How the elements are linked:
poz x ses
poz q nol
poz c vun
rez x lur
rez q zoz
rez c leg
kib x sep
kib q gem
kib c nal
sep x gam
sep q nal
sep c fik
zoz x mot
zoz q gam
zoz c rez
rar x nuz
rar q zel
rar c lev
nid x lol
nid q dem
nid c nuv
fon x faf
fon q bur
fon c nol
tem x det
tem q mig
tem c mek
dem x kal
dem q sov
dem c nid
vir x nol
vir q moz
vir c dum
rok x bap
rok q mek
rok c tid
reg x leg
reg q zoz
reg c vok
ran x sov
ran q vir
ran c naf
lev x nal
lev q rar
lev c nid
vin x vir
vin q kal
vin c gid
loz x tem
loz q vug
loz c zur
rov x sed
rov q rez
rov c bap
gid x dev
gid q lol
gid c nuz
kan x pes
kan q ner
kan c nek
gem x kop
gem q bok
gem c kib
mek x rov
mek q zur
mek c bog
ner x nom
ner q bap
ner c kan
nuv x gid
nuv q nid
nuv c kop
moz x dif
moz q nek
moz c vir
res x mig
res q fik
res c kop
tid x ner
tid q rok
tid c poz
dev x nid
dev q naf
dev c kop
lur x fik
lur q nuz
lur c das
lol x naf
lol q gem
lol c gid
kal x nol
kal q dif
kal c vin
nuz x vun
nuz q gid
nuz c zel
nal x guv
nal q gib
nal c gem
kop x nuz
kop q nuv
kop c rez
bur x kan
bur q tid
bur c fon
bok x nuv
bok q dev
bok c gem
bap x tid
bap q tid
bap c ner
vun x nol
vun q poz
vun c ran
vok x kaz
vok q reg
vok c lur
guv x rar
guv q gib
guv c gam
nek x rok
nek q kan
nek c moz
naf x dem
naf q kal
naf c dev
sed x zur
sed q pes
sed c nek
das x faf
das q lur
das c gul
fik x zoz
fik q fik
fik c res
bog x vok
bog q gul
bog c bog
nol x rok
nol q fon
nol c poz
bir x nek
bir q det
bir c dif
zur x loz
zur q det
zur c mek
faf x mek
faf q sed
faf c bog
sov x tok
sov q dum
sov c dem
vug x mig
vug q vok
vug c loz
kaz x gul
kaz q leg
kaz c mig
leg x zel
leg q rez
leg c kaz
mig x bog
mig q kaz
mig c tem
nom x rok
nom q nek
nom c pes
dum x vin
dum q vir
dum c sov
gul x nom
gul q das
gul c bog
gam x zel
gam q guv
gam c lev
pes x bog
pes q nom
pes c bir
tok x vun
tok q moz
tok c ses
mot x sep
mot q lev
mot c lur
zel x gem
zel q nuz
zel c rar
gib x sov
gib q kop
gib c guv
dif x nid
dif q bir
dif c kal
ses x ran
ses q tok
ses c lol
det x vug
det q bog
det c bur

In the rows, 148 means zero.

The rows follow the links: the fewer symbols apart two elements are, the more alike their rows tend to be.

Each row is also shifted at random along 2 hidden directions that mean nothing.

Name the element of each row.
[195,119,130,155,155,160,158,151,140,158,134,172,166,104,165,176,137,149,132,174,111,151,159,139,118,151,148,140,182,146,148,150,134,153,141,147,164,174]: nol
[167,151,156,180,122,145,134,128,174,165,157,123,143,136,169,187,142,145,159,145,169,163,167,155,164,165,142,156,174,149,118,151,161,179,139,138,144,134]: dem
[29,178,159,171,120,141,140,126,163,166,180,138,182,159,157,192,121,137,138,135,162,126,126,155,167,144,133,166,137,186,156,151,142,167,158,153,150,166]: dum
[190,163,157,188,142,131,141,156,138,158,140,162,123,123,198,133,144,130,173,170,168,153,149,135,130,116,142,147,155,130,153,153,140,121,125,149,163,132]: loz
[147,145,113,159,133,147,158,143,149,155,132,163,166,114,185,180,142,141,132,167,117,127,140,142,101,176,150,144,180,168,144,141,134,159,136,139,190,167]: vun
[85,161,134,126,150,153,132,126,141,145,138,97,115,151,154,135,153,127,159,149,140,128,116,158,150,172,159,164,137,179,110,142,163,157,131,149,134,147]: bok
[161,164,146,133,172,152,160,129,169,139,128,161,133,158,150,146,136,176,125,154,147,134,161,175,121,165,156,155,118,171,173,155,140,169,137,141,156,147]: das
[48,167,142,147,137,135,173,148,162,132,134,168,147,191,153,123,156,150,144,143,153,138,161,147,140,154,147,142,158,172,165,139,146,152,154,129,149,130]: leg
[259,134,141,170,132,137,189,185,175,136,128,180,136,164,150,124,176,182,154,144,185,179,205,144,136,149,164,122,180,102,162,132,156,157,157,119,150,122]: reg
[205,146,129,132,129,161,141,157,121,149,160,109,142,149,138,127,160,140,148,134,154,129,114,150,143,163,150,157,132,141,134,143,151,132,144,156,149,152]: kib
[224,96,147,139,185,158,150,171,130,153,141,181,154,107,124,158,147,158,145,161,116,182,162,134,153,129,161,145,160,147,152,159,139,147,157,163,139,169]: fon
[246,148,137,147,173,147,156,148,170,134,135,175,125,152,139,148,146,191,140,145,168,164,175,175,134,161,173,157,126,141,166,154,155,166,150,144,158,132]: gul
[165,132,143,129,166,163,138,158,135,134,150,161,164,131,123,140,162,152,166,132,140,154,160,142,143,156,165,114,159,88,128,128,158,126,161,147,161,143]: bap
[139,152,155,123,119,147,157,153,131,139,163,142,176,188,136,123,158,128,127,136,124,121,122,134,163,143,122,147,147,163,163,159,136,134,161,167,139,140]: gam
[23,162,164,134,155,174,162,140,135,152,145,109,160,160,135,133,143,133,127,161,152,94,121,153,143,132,122,160,114,181,170,119,130,157,131,122,119,190]: fik
[161,144,146,121,169,165,138,144,142,140,147,154,167,137,127,146,162,148,157,134,140,142,165,151,128,158,160,111,155,85,133,134,158,125,152,148,171,140]: ner
[107,175,145,163,144,127,176,152,169,137,123,165,131,173,171,131,148,162,146,153,173,146,167,154,128,151,154,146,142,164,179,141,145,150,141,128,152,127]: vok
[45,189,168,168,162,132,131,126,130,156,143,157,133,134,193,135,127,117,162,170,143,118,111,143,135,114,132,163,122,178,160,161,130,119,117,155,159,148]: zur
[119,149,152,131,120,133,147,165,125,146,176,147,179,188,129,134,153,129,129,126,131,141,101,131,178,137,132,160,131,173,160,164,142,130,172,178,130,145]: guv
[216,118,136,170,143,147,143,168,165,161,150,124,126,130,137,171,156,155,173,142,174,203,173,143,183,161,166,154,180,149,106,143,174,176,154,139,121,140]: naf
[169,132,121,170,126,137,152,178,155,161,171,156,164,126,149,188,129,163,154,132,170,178,140,144,156,164,165,164,165,158,141,143,149,166,172,150,155,162]: ran

From each start, follow one symbol. Which element do you reach?
Answer with the element's name.
new walk
[91,142,144,154,157,125,171,190,157,134,149,184,137,177,122,127,145,179,160,131,188,187,158,145,171,131,173,163,132,174,175,139,154,150,176,145,120,137]
q leg
new walk
[183,156,142,183,109,140,141,158,161,170,175,148,171,141,157,188,137,158,154,132,176,165,148,154,161,159,149,161,167,143,142,143,152,163,163,145,162,153]
x tok
new walk
[129,125,139,125,146,134,162,156,146,128,128,155,142,173,137,133,162,139,139,144,103,165,145,131,164,161,154,157,175,195,141,161,153,160,161,156,120,134]
q gid
new walk
[120,184,193,167,147,160,130,77,177,168,137,125,146,147,189,180,138,124,127,174,140,109,181,169,136,154,109,131,161,146,134,170,144,177,118,132,162,135]
x nid
new walk
[157,144,172,133,175,157,122,138,154,149,173,160,173,144,112,165,148,164,151,128,150,156,165,160,169,143,146,134,129,103,146,155,157,142,172,166,149,143]
x rok
new walk
[159,175,193,158,154,162,126,85,173,159,144,141,144,142,174,171,143,133,142,165,143,122,183,169,139,147,119,132,149,117,143,172,148,159,123,148,163,129]
q det
new walk
[103,163,157,113,186,160,130,129,152,137,156,156,160,156,117,153,142,160,145,131,148,134,150,166,152,153,159,141,111,126,151,155,153,137,163,171,155,139]
q nek
new walk
[99,163,146,122,126,148,140,147,120,146,171,121,163,181,134,132,151,123,131,129,131,116,91,142,161,152,127,165,122,178,149,155,141,132,154,171,140,164]
x guv
new walk
[132,132,177,165,152,151,138,138,166,166,152,143,156,147,138,180,140,150,150,156,149,175,170,150,191,130,136,159,165,163,135,161,156,179,154,149,116,153]
q dif
new walk
[211,141,141,145,110,140,144,182,131,153,184,143,172,175,120,140,155,148,149,118,153,164,113,133,186,141,143,162,148,144,145,157,150,132,180,173,136,145]
c guv
new walk
[113,125,164,126,187,159,140,143,130,146,138,168,162,121,134,149,140,140,144,160,100,147,145,142,143,131,145,136,146,147,151,154,138,132,147,167,142,171]
c fon
new walk
[147,148,157,178,130,145,140,152,166,170,178,154,183,143,144,196,122,153,141,142,166,157,155,156,169,144,140,161,158,152,155,149,144,163,164,146,152,162]
c dum
new walk
[170,149,171,129,190,153,127,138,159,135,164,163,153,157,106,153,145,173,154,128,158,167,161,167,171,139,162,142,117,122,153,165,163,140,164,169,142,137]
x bog
new walk
[121,141,155,150,155,174,169,165,134,156,146,120,143,148,137,130,155,157,152,158,174,137,139,153,154,128,141,156,130,150,165,116,143,152,132,118,114,185]
x mig
